Below are the code and all the weights of a small trained network. Each question names an input and a target symbol and asks about switching units off, where a switched-off unit gives its printed mean instead of its output.

import numpy as np


def w(rows, s, z=0):
    codes = np.array(rows[::2]) - 128.0
    scale = np.full(codes.shape[1], s)
    scale[-1] = z or s
    return codes * scale


def norm(h):
    return h / np.sqrt((h * h).mean(-1, keepdims=True) + 1e-5)


def f(y):
    return np.maximum(y, 0)


def softmax(a):
    e = np.exp(a - a.max(-1, keepdims=True))
    return e / e.sum(-1, keepdims=True)


def log_softmax(a):
    a = a - a.max(-1, keepdims=True)
    return a - np.log(np.exp(a).sum(-1, keepdims=True))


def net(x, mask):
    ids = ['αδζηλμξπσφψω'.index(c) for c in x.split()]
    T = len(ids)
    res = E[ids] + P[:T]
    u = 0
    for l in range(3):
        q, k, v = (norm(res) @ M[l].T for M in (Q, K, V))
        z = softmax(np.where(np.tri(T) > 0, q @ k.T / 2**0.5, -1e9)) @ v
        res = res + np.where(mask[u], z, O[l][:, -1]) @ O[l][:, :-1]
        u += 1
        y = f(norm(res) @ A[l][:, :-1].T + A[l][:, -1])
        res = res + np.where(mask[u : u + 4], y, B[l][:, -1]) @ B[l][:, :-1]
        u += 4
    return log_softmax(norm(res)[-1] @ U[:, :-1].T + U[:, -1])


Q, K, V, O, A, B = {}, {}, {}, {}, {}, {}
E = w([
[45,217,149,118,222,183,109,122],'α',
[136,168,152,106,118,126,224,122],'δ',
[150,88,124,191,171,224,154,154],'ζ',
[228,113,149,132,102,105,175,104],'η',
[104,214,166,78,117,142,165,93],'λ',
[144,171,162,76,82,149,165,91],'μ',
[140,79,159,170,162,186,106,139],'ξ',
[135,108,152,140,102,187,160,102],'π',
[164,172,82,127,200,180,105,153],'σ',
[135,91,136,123,157,166,11,132],'φ',
[195,136,82,121,177,43,230,186],'ψ',
[47,84,128,150,183,87,62,146],'ω',
],0.012)
P = w([
[134,182,143,186,115,104,88,65],'0',
[117,154,133,61,216,152,142,31],'1',
[89,173,214,128,106,193,139,175],'2',
[103,133,158,30,165,164,212,65],'3',
[134,203,139,151,63,135,86,178],'4',
[165,96,111,55,182,136,128,59],'5',
[70,173,169,103,80,192,140,205],'6',
[101,63,137,38,173,182,177,107],'7',
[129,166,104,135,49,128,77,203],'8',
[156,60,92,40,164,140,109,101],'9',
[101,163,153,75,47,181,116,239],'10',
[140,58,109,1,140,158,151,129],'11',
[118,182,122,125,31,75,85,143],'12',
],0.011)
Q[0] = w([
[142,32,123,85,219,92,144,6],'0.h1',
[117,148,86,199,82,79,101,101],'0.h1',
],0.013)
K[0] = w([
[137,214,186,245,172,138,150,3],'0.h1',
[84,148,233,41,132,162,181,165],'0.h1',
],0.011)
V[0] = w([
[70,106,229,112,145,2,90,124],'0.h1',
[140,31,177,235,29,132,207,64],'0.h1',
],0.0068)
O[0] = w([
[74,55,8,16,9,164,104,197,118],'0.h1',
[98,145,226,30,137,95,86,171,3],'0.h1',
],0.012,0.0062)
A[0] = w([
[148,122,17,56,153,212,172,137,4],'0.n1',
[212,218,164,184,112,174,177,48,128],'0.n2',
[16,86,106,24,206,170,253,86,105],'0.n3',
[15,97,142,203,55,32,130,195,107],'0.n4',
],0.0066,0.0024)
B[0] = w([
[94,59,181,161,69,46,124,112,222],'0.n1',
[140,68,116,142,226,202,121,121,254],'0.n2',
[186,99,99,124,124,114,33,127,204],'0.n3',
[102,192,121,249,59,116,138,105,153],'0.n4',
],0.012,0.007)
Q[1] = w([
[89,153,115,206,167,228,156,210],'1.h1',
[124,255,188,235,154,98,153,231],'1.h1',
],0.007)
K[1] = w([
[147,116,107,192,154,229,68,254],'1.h1',
[216,80,140,131,144,62,177,246],'1.h1',
],0.0083)
V[1] = w([
[193,70,136,158,146,99,35,166],'1.h1',
[110,93,116,126,154,253,145,83],'1.h1',
],0.0065)
O[1] = w([
[187,191,193,107,77,195,114,37,206],'1.h1',
[178,255,105,121,122,118,76,141,254],'1.h1',
],0.012,0.0055)
A[1] = w([
[133,151,115,173,149,49,254,184,73],'1.n1',
[100,163,22,241,19,135,156,107,4],'1.n2',
[123,28,146,125,95,43,91,158,112],'1.n3',
[53,151,187,158,197,58,199,149,169],'1.n4',
],0.0089,0.0027)
B[1] = w([
[172,167,78,97,91,140,115,180,136],'1.n1',
[27,191,158,124,131,101,103,90,255],'1.n2',
[158,150,119,126,167,160,126,93,200],'1.n3',
[146,61,50,152,111,52,7,133,141],'1.n4',
],0.016,0.0074)
Q[2] = w([
[70,53,64,130,80,123,2,122],'2.h1',
[54,189,109,232,139,124,219,139],'2.h1',
],0.0072)
K[2] = w([
[61,126,123,153,117,17,42,108],'2.h1',
[103,207,124,151,145,254,201,76],'2.h1',
],0.008)
V[2] = w([
[109,114,83,168,160,57,20,193],'2.h1',
[118,76,130,212,110,118,124,3],'2.h1',
],0.0069)
O[2] = w([
[81,142,98,127,117,106,252,102,188],'2.h1',
[110,88,142,191,130,39,117,120,253],'2.h1',
],0.017,0.005)
A[2] = w([
[177,176,219,135,231,157,162,171,49],'2.n1',
[140,212,159,254,155,178,23,124,30],'2.n2',
[33,114,228,61,162,87,117,223,3],'2.n3',
[125,162,49,190,99,102,166,21,101],'2.n4',
],0.0099,0.0039)
B[2] = w([
[35,105,132,217,151,11,91,226,177],'2.n1',
[159,92,115,46,90,159,198,113,249],'2.n2',
[138,104,104,171,50,171,236,229,137],'2.n3',
[130,146,175,156,98,190,126,200,223],'2.n4',
],0.012,0.014)
U = w([
[35,184,142,225,56,99,93,104,130],'α',
[43,122,94,73,202,109,228,34,44],'δ',
[90,133,175,127,206,11,96,110,118],'ζ',
[119,89,226,87,116,129,104,231,103],'η',
[184,166,36,106,79,170,131,244,83],'λ',
[118,211,69,33,227,128,83,50,231],'μ',
[118,166,206,37,207,161,6,154,230],'ξ',
[89,104,177,105,130,72,171,207,112],'π',
[166,136,123,225,237,143,137,89,190],'σ',
[191,109,173,156,99,82,20,50,119],'φ',
[169,158,169,97,69,250,150,48,5],'ψ',
[94,24,2,108,91,115,97,128,96],'ω',
],0.0084,0.0024)

Each question gives the input, a string of symbols that net reads in full, and the target symbol t.
The units are the heads (2 rows each of Q, K, V and O) and the neurons (one row each of A and B). Each row of codes is followed by its name. A weight is (code - 128) times the scale printed after its matrix; where a second scale follows, it is the last column's (O, A, B and U).
mask holds one flag per unit, layer by layer, with each layer's heads first. A switched-off unit (its flag False) gives its mean, the last column of its rows in O or B, instead of its output. The means were averaged over made-up inputs and are rounded, as every weight is.
A unit's drop is (log p(t) with every unit on - log p(t) with that unit switched off) / (log p(t) with every unit on - log p(t) with every unit switched off).
The circuit of an input: a set's keep is (log p(t) with only the set's units on - log p(t) with every unit switched off) / (log p(t) with every unit on - log p(t) with every unit switched off). Starting from the 12 units with the biggest drops (on a tie, the unit counted first), units are removed one at a time, each time the one whose removal leaves the highest keep (on an exact tie, the one counted first), for as long as the keep stays at least 0.8.
circuit, biggest first: the units of the circuit, biggest drop first
k most important neurons: the k neurons with the biggest drops, biggest first
k most important neurons of layer l: the k neurons of layer l with the biggest drops, biggest first
input ξ ψ π σ μ, target σ: circuit, biggest first => (0.n2 0.h1)
input ζ δ ω σ φ ξ φ σ δ, target ψ: 2 most important neurons of layer 2 => (2.n2 2.n1)
input ω μ σ σ σ ψ, target ω: circuit, biggest first => (0.h1)
input ψ δ σ, target λ: 3 most important neurons of layer 2 => (2.n2 2.n1 2.n4)
input μ σ δ ψ, target μ: 2 most important neurons => (0.n3 2.n4)
input ω σ ω σ ω φ φ α σ, target ψ: circuit, biggest first => (2.n2 1.h1)
input ω σ σ ω σ ω σ σ σ ω σ, target α: 3 most important neurons => (0.n1 1.n2 2.n2)
input λ φ φ σ σ φ, target λ: circuit, biggest first => (1.h1 0.h1 1.n2 0.n2)
input σ ζ δ, target σ: circuit, biggest first => (0.h1 0.n2)
input η φ δ π λ σ ψ σ, target η: circuit, biggest first => (0.h1 2.n3)
input α φ φ σ σ α σ δ λ ξ ω ξ, target α: circuit, biggest first => (0.h1 0.n2 1.n2)
input ω σ ω ω ψ λ ω λ σ σ σ ζ, target ω: circuit, biggest first => (0.h1 2.n4)
input π σ λ σ ω ω α ω σ α, target π: 2 most important neurons => (2.n3 1.n4)
input σ φ ξ π δ ψ ξ ζ σ ω σ η, target σ: circuit, biggest first => (0.h1)
input ψ σ σ, target λ: 2 most important neurons => (2.n2 0.n3)
input ψ μ σ σ σ ζ, target ψ: 3 most important neurons => (1.n4 0.n3 1.n1)
input σ ω δ σ φ ζ π, target ψ: 3 most important neurons => (2.n2 0.n2 2.n1)
input δ σ φ σ ω μ ω λ φ σ σ, target ψ: 2 most important neurons => (2.n2 0.n1)
input ξ λ ω ω σ λ, target ξ: 2 most important neurons => (0.n3 2.n2)
input σ ω ω σ δ ψ ω ξ, target σ: circuit, biggest first => (0.h1)
input π φ ζ σ σ σ ξ μ σ ψ λ φ, target π: 2 most important neurons => (1.n4 2.n3)
input δ ω σ σ ω σ, target δ: 2 most important neurons of layer 1 => (1.n4 1.n3)
input λ σ ω ω ψ σ ζ ω, target λ: 2 most important neurons => (0.n3 1.n2)
input δ σ ξ σ ω σ σ π, target δ: 2 most important neurons of layer 1 => (1.n4 1.n3)
input π ω φ π, target π: 2 most important neurons => (2.n3 1.n4)
